In the rows, 100 means zero.
Each row of numbers stands for one object and depends on some of the facts below. Use the named rows to name the rest.

Some facts about the objects:
K979 {ω=K574, μ=K276, χ=935}
K858 {ω=K607, μ=K338, χ=34}
K406 {ω=K733,K429, μ=K587, χ=883, β=43}
K945 {ω=K733}
K509 {ω=K429, μ=K609, χ=619, β=687}
K840 {ω=K528}
K72 {μ=K997, χ=619}
K277 {ω=K94,K720, μ=K691, χ=619}
K543 {ω=K21,K258, μ=K262, χ=619, β=563}
K434 {μ=K609, χ=34, β=280}
K413 {ω=K493, μ=K669, χ=935, β=273}
K939 {ω=K733, μ=K997, χ=619, β=280}
K835 {μ=K945, χ=34}
K541 {μ=K317, χ=34}
K429 {ω=K733, μ=K840, χ=34, β=657}
K682 {ω=K992,K558,K493, μ=K669, χ=619, β=687}
K629 {μ=K338, χ=935, β=994}
K209 {ω=K868,K197, μ=K338, χ=917, β=351}
K969 {μ=K262, χ=619, β=657}
K690 {μ=K317, χ=883, β=657}
K710 {ω=K195,K634, μ=K317, χ=34, β=280}
K730 {ω=K73,K979, μ=K262, χ=619, β=594}
K455 {μ=K4, χ=935, β=657}
K272 {μ=K600, χ=619, β=994}
K14 {ω=K733,K254,K472, μ=K609, χ=34, β=819}
K528 {μ=K242, χ=883, β=273}
K890 {μ=K262, χ=34, β=124}
K888 {ω=K300, μ=K574, χ=34, β=994}
K168 {ω=K733, μ=K276, χ=917, β=273}
K234 {ω=K690,K574, μ=K862, χ=935, β=657}
K878 {ω=K413, μ=K829, χ=935, β=856}
K931 {μ=K966, χ=883, β=43}
K624 {μ=K840, χ=917, β=281}
K53 {ω=K574, μ=K276, χ=917}
K874 {μ=K921, χ=935, β=280}
K607 {ω=K558,K945, μ=K262, χ=935, β=687}
K480 {μ=K574, χ=34, β=124}
K626 {μ=K945, χ=34, β=824}
K907 {μ=K93, χ=935, β=273}
K444 {ω=K733, μ=K669, χ=935, β=351}
K279 {μ=K966, χ=619, β=819}
K456 {μ=K862, χ=935, β=687}
K262 {ω=K990}
K992 {ω=K434,K888, μ=K862, χ=935, β=994}
K201 {μ=K997, χ=619, β=351}
K319 {ω=K109, μ=K634, χ=619}
K705 {μ=K905, χ=883}
K871 {μ=K925, χ=34, β=824}
K997 {ω=K278,K493,K871}
K331 {ω=K733, μ=K691, χ=619, β=819}
K395 {ω=K610, μ=K669, χ=34, β=157}
K971 {ω=K21}
K720 {μ=K945, χ=34}
K574 {ω=K21}
K381 {μ=K574, χ=34, β=594}
K924 {μ=K921, χ=883}
K754 {ω=K246,K157}
K443 {ω=K278, μ=K982, χ=935, β=281}
K927 {ω=K945, μ=K905, χ=883, β=856}
K81 {ω=K949, μ=K562, χ=917, β=687}
K536 {ω=K733,K509}
K493 {ω=K733, μ=K997, χ=935, β=657}
K182 {μ=K921, χ=917, β=594}
K317 {ω=K990}
K420 {μ=K829, χ=34, β=657}
K116 {ω=K109, μ=K665, χ=935, β=157}
K73 {ω=K990, μ=K98, χ=917, β=994}
K256 {ω=K109, μ=K242, χ=883}
K300 {μ=K4, χ=34, β=280}
K278 {μ=K93, χ=619, β=994}
K169 {ω=K72, μ=K829, χ=34}
K665 {ω=K254,K993}
K157 {μ=K982, χ=935, β=994}
K94 {ω=K733,K979, μ=K574, χ=34, β=351}
K706 {μ=K317, χ=34, β=819}
K269 {ω=K201,K246, μ=K966, χ=883}
K21 {μ=K536, χ=935, β=687}
K246 {μ=K862, χ=935}
K360 {ω=K72}
K558 {ω=K574, μ=K768, χ=34}
K567 {μ=K360, χ=935, β=563}
K990 {ω=K945, μ=K276, χ=935}
K195 {ω=K168, μ=K582, χ=935}
K577 {μ=K966, χ=883}
K711 {μ=K829, χ=34}
K338 {ω=K300}
K826 {ω=K455, μ=K669, χ=935, β=657}
K194 {μ=K925, χ=619, β=657}
K197 {ω=K733,K254,K262, μ=K925, χ=34, β=973}
K698 {μ=K4, χ=619, β=994}
K497 {ω=K868, μ=K733, χ=34}
K332 {μ=K754, χ=917, β=819}
K356 {ω=K169, μ=K862, χ=935, β=824}
K440 {μ=K562, χ=917, β=657}
K294 {ω=K705, μ=K276, χ=935, β=594}
K831 {ω=K21,K493, μ=K691, χ=34, β=594}
K19 {μ=K262, χ=619, β=157}
K641 {ω=K720, μ=K905, χ=883, β=824}
K229 {μ=K733, χ=935, β=856}
K476 {ω=K528}
K953 {ω=K413, μ=K574, χ=34, β=273}
K258 {ω=K733, μ=K262, χ=619, β=280}
K868 {μ=K665, χ=917}
K131 {ω=K168, μ=K754, χ=917}
K681 {ω=K733, μ=K4, χ=935}
K644 {ω=K455, μ=K997, χ=619}
K834 {ω=K634,K493, μ=K4, χ=935}
K765 {μ=K634, χ=917, β=994}
K109 {ω=K733,K21, μ=K317, χ=34, β=973}
K949 {ω=K262, μ=K600, χ=935, β=280}
K993 {μ=K587, χ=34, β=657}
K457 {ω=K246, μ=K317, χ=34, β=124}
K634 {ω=K21}
K610 {μ=K573, χ=935, β=563}
K324 {ω=K733,K254,K868, μ=K862, χ=34, β=351}
K472 {ω=K73, μ=K360, χ=34, β=351}
K363 {μ=K587, χ=917, β=994}
K656 {ω=K733,K21, μ=K93, χ=935, β=594}
K861 {ω=K429,K890,K969, μ=K971, χ=34, β=280}
K254 {μ=K921, χ=883, β=157}

Some rows with their names:
K681: 89  98  108  104  87  93  95  115  104  113  78  115  88  102  81  98  96  101  64  100  71  101  118  95  106  112  83
K543: 108  91  105  108  87  103  102  104  88  109  91  100  100  109  78  78  89  88  74  94  89  108  110  89  91  94  78
K600: 89  101  101  117  88  91  91  116  110  112  83  115  105  104  76  89  87  103  74  93  85  98  123  103  105  100  88
K229: 85  102  104  110  87  91  87  109  106  113  77  112  91  100  86  90  87  99  70  95  75  96  121  106  100  120  83
K927: 86  95  104  112  85  95  94  112  98  113  76  109  99  103  76  93  98  97  68  97  73  104  121  95  108  105  81
K720: 90  96  96  118  87  92  99  107  110  101  83  113  108  103  78  82  87  96  86  89  97  93  119  100  95  109  85
K733: 87  102  98  119  88  89  90  113  114  112  84  116  106  103  77  85  83  103  79  90  91  95  123  107  102  102  90
K324: 89  75  106  117  76  98  97  107  88  111  70  105  106  98  70  92  92  99  77  99  78  109  134  87  102  106  69
K429: 88  92  98  111  88  95  100  114  105  104  81  114  111  106  73  85  99  96  80  92  90  93  118  97  101  108  83
K558: 92  93  99  115  87  95  101  111  105  104  82  112  107  103  75  86  94  97  79  92  91  98  118  95  100  105  83
K966: 88  101  100  117  88  92  91  115  110  113  83  114  105  104  76  89  87  102  74  93  86  98  124  104  105  100  88
K682: 94  84  98  106  90  101  107  120  100  101  81  114  113  105  68  84  106  90  78  94  91  96  117  86  98  104  79
K169: 93  89  97  113  91  91  109  112  103  105  80  106  110  101  80  87  86  91  77  98  86  98  120  96  105  106  83
K294: 85  119  111  116  71  101  69  107  115  102  86  134  81  108  66  91  109  115  79  69  92  94  110  97  84  113  83
K669: 88  102  99  118  88  91  90  115  112  111  83  115  105  103  76  89  88  102  74  93  85  97  124  103  106  100  89
K607: 90  101  106  102  92  88  86  112  100  118  82  115  92  114  87  84  94  100  70  98  71  88  111  111  97  117  84
K93: 89  101  101  117  88  91  91  115  110  112  84  115  105  104  76  90  87  102  74  93  86  97  124  104  104  100  88
K109: 94  89  107  107  93  103  106  113  103  102  83  113  103  100  78  85  94  103  75  93  92  107  110  96  102  108  90

Name these rows:
No name comes twice in this set of rows, the named rows included.
84  103  102  107  90  88  91  113  114  110  79  119  94  104  84  88  89  105  76  95  82  87  118  110  100  122  87 | K21
83  101  104  106  89  90  92  115  109  111  76  118  93  105  81  92  95  101  70  96  76  92  118  104  102  118  84 | K493
81  87  114  99  83  93  98  116  94  115  71  117  96  105  76  101  98  113  66  102  70  95  129  98  107  118  73 | K234
100  102  105  117  73  121  66  106  103  94  87  124  100  109  59  83  132  107  70  71  100  95  116  73  79  98  80 | K644
92  101  112  104  84  94  96  118  101  110  80  116  91  102  78  101  90  102  64  93  67  101  114  96  104  112  76 | K656
88  94  107  113  84  94  84  112  100  117  72  109  83  96  81  95  90  95  66  100  63  110  124  95  105  115  80 | K444
93  88  95  110  90  98  102  115  104  100  81  112  115  104  71  79  98  91  83  89  97  90  118  94  93  109  80 | K194
86  93  104  122  80  93  87  108  96  114  76  106  96  98  77  95  93  94  71  99  70  110  125  92  108  104  82 | K209
100  112  102  117  87  88  80  94  119  99  86  101  100  94  110  90  61  102  65  88  78  78  124  116  91  127  84 | K157
81  91  109  103  83  89  96  110  102  112  73  118  98  105  82  96  91  114  71  99  77  88  129  105  102  123  76 | K456
88  105  104  120  82  88  96  109  106  102  84  113  104  103  80  97  86  100  76  88  81  95  116  100  103  108  83 | K182
88  95  106  111  86  94  98  114  101  110  80  113  99  104  76  96  98  100  68  98  75  103  119  93  109  103  83 | K256
91  92  104  110  93  91  102  122  102  117  81  109  107  103  75  95  87  97  65  103  73  105  124  99  115  95  85 | K360
82  101  100  116  86  89  94  110  107  107  80  115  107  106  79  91  97  100  76  94  83  91  119  103  105  110  87 | K440
89  94  110  108  91  100  95  125  100  114  81  115  104  103  72  94  95  104  65  93  76  109  116  99  111  99  86 | K317

The same objects again, as new rows of numbers:
Some rows with their names:
K710: 113  110  81  120  91  71  86  109  101  104  103  86  113  90  113  122  96  107  103  107  88  95  88  96  106  99  94  117  118  115  107  106
K829: 102  102  109  86  112  112  86  95  106  98  95  104  88  102  91  101  90  99  94  117  110  94  96  103  104  89  94  106  91  82  89  109
K324: 107  117  77  111  82  95  108  119  99  81  107  90  107  91  100  97  104  80  85  86  89  133  122  119  89  104  85  74  97  121  103  112
K720: 93  111  104  104  98  99  99  94  108  87  96  101  101  95  94  115  84  103  112  103  100  105  99  108  99  88  93  97  102  80  69  121
K890: 88  104  93  100  100  99  101  99  108  93  110  128  90  106  106  124  85  105  123  123  112  122  92  119  97  105  91  110  93  88  72  106
K768: 101  103  110  83  112  108  84  94  104  99  96  106  89  101  93  99  89  102  96  118  108  94  92  104  104  87  96  107  84  80  85  109
K72: 90  82  121  91  93  121  132  90  88  119  105  111  94  95  92  96  110  103  112  88  107  73  103  95  83  92  114  94  105  83  96  87
K94: 106  112  76  117  74  93  93  120  86  94  105  92  111  86  113  105  93  90  93  92  80  126  119  119  92  113  95  85  84  121  110  106
K705: 95  105  105  99  95  104  123  100  93  110  109  108  90  88  94  108  103  107  107  107  114  85  97  106  82  90  94  102  114  85  79  106
K317: 126  99  108  111  100  98  71  97  98  95  93  98  97  109  109  100  106  121  94  117  95  91  102  93  113  95  104  111  109  106  113  99
K861: 101  108  81  110  92  82  87  102  104  91  103  97  104  86  105  110  88  91  101  100  85  108  106  103  110  102  96  100  117  111  107  95
K246: 92  104  112  89  108  106  120  91  108  85  88  104  99  106  84  96  95  86  98  94  102  111  102  96  93  94  93  93  102  83  73  106
K194: 93  82  111  82  92  112  130  98  88  133  113  108  90  93  93  105  110  97  106  99  114  76  92  91  80  93  109  99  106  86  100  83
K558: 123  114  94  120  89  88  87  99  99  85  99  106  100  101  106  102  99  115  105  112  89  110  108  91  108  109  91  110  133  112  96  98
K363: 69  98  115  82  130  121  95  93  109  107  80  95  104  109  83  84  94  99  101  78  118  83  93  75  112  123  111  117  72  80  108  94
K536: 117  106  94  107  87  112  81  115  87  100  96  96  99  101  112  78  106  97  81  109  96  108  114  120  101  109  94  89  65  117  117  106
K456: 81  105  102  83  118  91  120  98  107  92  98  94  104  99  81  108  92  78  96  89  99  118  97  96  93  92  95  84  106  88  88  104
K242: 101  100  112  86  111  108  85  96  104  101  100  105  90  99  91  100  92  101  95  120  110  95  95  102  105  88  97  103  87  82  90  109

Which object is each row?
No name comes twice in this set of rows, the named rows included.
108  82  85  88  71  125  91  119  93  111  95  86  120  111  109  84  117  75  80  66  93  119  108  103  97  122  111  82  41  133  142  97 | K168
73  101  107  79  127  116  98  95  107  115  84  102  99  106  83  82  100  96  97  87  126  78  86  71  116  134  105  123  74  77  106  92 | K765
96  100  105  104  122  104  88  91  106  100  82  93  103  118  97  69  118  112  96  84  107  85  105  64  125  137  112  124  104  115  131  85 | K73
105  83  98  80  103  108  89  93  111  106  93  88  105  117  92  97  111  99  97  82  98  105  95  68  117  112  125  104  97  117  133  85 | K81
122  83  104  86  94  117  90  90  112  97  83  99  103  126  95  87  119  109  95  91  104  100  100  67  113  115  114  113  107  115  124  89 | K53
106  81  95  101  96  95  123  98  88  127  119  100  91  97  104  96  124  104  102  93  99  82  102  81  89  108  114  98  129  118  129  70 | K682
115  85  107  87  91  123  89  90  105  96  85  102  102  124  96  83  112  104  98  87  100  101  104  77  112  115  116  106  91  113  125  88 | K131
98  110  105  107  99  95  95  100  106  91  89  92  112  89  104  122  81  114  116  97  94  94  89  108  98  83  96  107  93  80  67  125 | K541
93  93  88  110  108  84  99  98  100  95  109  112  101  118  113  115  98  104  117  108  93  128  98  99  108  121  109  105  111  121  119  77 | K607
100  81  106  64  101  121  99  91  116  111  92  98  98  117  87  99  105  91  96  88  115  99  82  77  105  102  109  109  77  91  104  98 | K440
97  81  100  103  91  99  125  101  89  118  113  93  99  93  104  94  117  104  100  81  94  86  110  94  88  103  122  83  117  115  131  72 | K509
97  104  98  94  91  120  89  117  90  105  101  99  101  91  103  88  96  85  84  105  106  104  100  126  93  102  90  85  46  94  98  117 | K733
128  112  90  118  81  90  79  103  90  99  94  100  103  91  111  123  93  118  108  116  87  99  97  95  102  102  95  122  113  101  94  103 | K457

Now the same objects, written a new way:
Known rows:
K72: 89  100  97  104  79  51  107  86  107  97  94  99  122  103
K406: 86  89  98  128  95  147  100  117  117  83  109  115  101  115
K690: 68  88  92  92  78  116  134  93  124  65  78  110  92  128
K997: 107  93  96  108  93  123  89  82  88  100  113  101  106  95
K927: 91  72  92  135  91  136  107  115  100  83  104  106  123  106
K624: 99  108  97  98  99  86  94  109  105  120  109  94  93  104
K254: 87  82  94  98  87  106  135  92  130  67  99  100  127  125
K21: 98  105  100  81  97  70  95  59  119  105  83  105  92  107
K587: 101  94  97  96  92  112  95  78  95  99  110  95  105  92
K939: 106  117  80  113  99  125  104  117  87  98  81  112  96  105
K360: 110  96  92  117  89  119  87  81  83  98  118  103  108  101
K94: 105  107  118  108  109  80  103  104  102  76  89  104  100  104
K157: 99  79  115  37  136  102  127  111  126  113  96  60  80  80
K949: 122  94  96  91  107  78  107  90  103  100  100  98  91  123
K4: 102  94  96  96  91  112  93  78  95  102  110  93  107  94
K969: 85  101  107  78  114  54  130  81  123  83  98  127  98  116
K443: 109  104  96  107  98  95  85  108  96  128  111  97  85  108
K19: 85  117  77  95  115  102  127  109  92  109  93  124  101  96

Which object is each row?
No name comes twice in this set of rows, the named rows included.
92  105  81  99  116  81  125  99  97  93  95  123  97  107 | K258

